Below are the code and all the weights of a small trained network. Each question names an input and a class and asks about switching units off, where a switched-off unit gives its printed mean instead of its output.

import numpy as np


def w(rows, s, z=0):
    codes = np.array(rows[::2]) - 128.0
    scale = np.full(codes.shape[1], s)
    scale[-1] = z or s
    return codes * scale


def f(y):
    return y / 2 * (1 + np.tanh(0.7978845608 * (y + 0.044715 * y**3)))


def log_softmax(a):
    a = a - a.max(-1, keepdims=True)
    return a - np.log(np.exp(a).sum(-1, keepdims=True))


def net(x, mask):
    res = np.array(x, float).reshape(1, 3) / 4 @ E
    y = f(res @ A[0][:, :-1].T + A[0][:, -1])
    res = res + np.where(mask, y, B[0][:, -1]) @ B[0][:, :-1]
    return log_softmax(res[-1] @ U[:, :-1].T + U[:, -1])


A, B = {}, {}
E = w([
[48,58,79],'x0',
[255,55,91],'x1',
[173,199,28],'x2',
],0.0092)
A[0] = w([
[109,73,251,241],'neuron 0',
[157,140,190,39],'neuron 1',
[225,112,124,114],'neuron 2',
[126,156,77,103],'neuron 3',
[183,28,114,183],'neuron 4',
[126,154,57,158],'neuron 5',
[165,142,237,169],'neuron 6',
[65,165,166,103],'neuron 7',
[182,81,81,4],'neuron 8',
[28,227,159,90],'neuron 9',
[145,164,117,47],'neuron 10',
[164,205,107,136],'neuron 11',
[32,106,160,251],'neuron 12',
[88,78,149,147],'neuron 13',
[114,85,192,93],'neuron 14',
[112,114,172,4],'neuron 15',
[150,189,41,215],'neuron 16',
],0.014,0.0034)
B[0] = w([
[150,87,37,247],'neuron 0',
[76,131,92,149],'neuron 1',
[202,114,123,214],'neuron 2',
[139,94,105,154],'neuron 3',
[214,192,104,244],'neuron 4',
[106,37,83,175],'neuron 5',
[69,86,20,199],'neuron 6',
[216,90,126,185],'neuron 7',
[171,141,171,183],'neuron 8',
[255,132,167,236],'neuron 9',
[108,82,100,137],'neuron 10',
[69,50,87,186],'neuron 11',
[194,187,51,225],'neuron 12',
[94,93,60,177],'neuron 13',
[150,88,98,177],'neuron 14',
[163,71,135,138],'neuron 15',
[148,87,51,215],'neuron 16',
],0.0079,0.011)
U = w([
[107,29,97,202],'0',
[255,120,240,134],'1',
[117,82,99,252],'2',
[109,100,146,120],'3',
[58,48,249,4],'4',
[77,124,163,4],'5',
],0.0097,0.0034)

Each question gives the input, the list of numbers given to net, and the class t.
The units are the neurons (one row each of A and B). Each row of codes is followed by its name. A weight is (code - 128) times the scale printed after its matrix; where a second scale follows, it is the last column's (A, B and U).
mask holds one flag per neuron, in row order. A switched-off neuron (its flag False) gives its mean, the last column of its row in B, instead of its output. The means were averaged over made-up inputs and are rounded, as every weight is.
A unit's drop is (log p(t) with every unit on - log p(t) with that unit switched off) / (log p(t) with every unit on - log p(t) with every unit switched off).
The circuit of an input: a set's keep is (log p(t) with only the set's units on - log p(t) with every unit switched off) / (log p(t) with every unit on - log p(t) with every unit switched off). Starting from the 12 units with the biggest drops (on a tie, the unit counted first), units are removed one at a time, each time the one whose removal leaves the highest keep (on an exact tie, the one counted first), for as long as the keep stays at least 0.8.
circuit, biggest first: the units of the circuit, biggest drop first
unit that matters most: the unit with the biggest drop
k most important neurons: the k neurons with the biggest drops, biggest first
drop of u: that unit's drop, to one decimal
input [-4,5,-5], class 0: 3 most important neurons : neuron 6; neuron 9; neuron 0
input [-6,-6,6], class 0: unit that matters most : neuron 11
input [8,-8,-6], class 1: 3 most important neurons : neuron 9; neuron 7; neuron 6
input [3,-1,2], class 3: 3 most important neurons : neuron 0; neuron 6; neuron 11
input [-2,-2,0], class 3: 2 most important neurons : neuron 4; neuron 2
input [5,7,6], class 1: 3 most important neurons : neuron 8; neuron 4; neuron 6
input [-3,4,8], class 0: circuit, biggest first : neuron 11; neuron 5
input [7,-8,-6], class 1: 4 most important neurons : neuron 9; neuron 7; neuron 6; neuron 12
input [3,-2,1], class 3: 2 most important neurons : neuron 0; neuron 4
input [-3,-8,-6], class 1: 2 most important neurons : neuron 9; neuron 7
input [-7,5,-3], class 2: 4 most important neurons : neuron 6; neuron 9; neuron 1; neuron 7
input [0,1,0], class 3: drop of neuron 9 : 0.6
input [-6,0,-3], class 2: drop of neuron 16 : 0.1
input [-5,-7,-1], class 1: drop of neuron 9 : 1.8
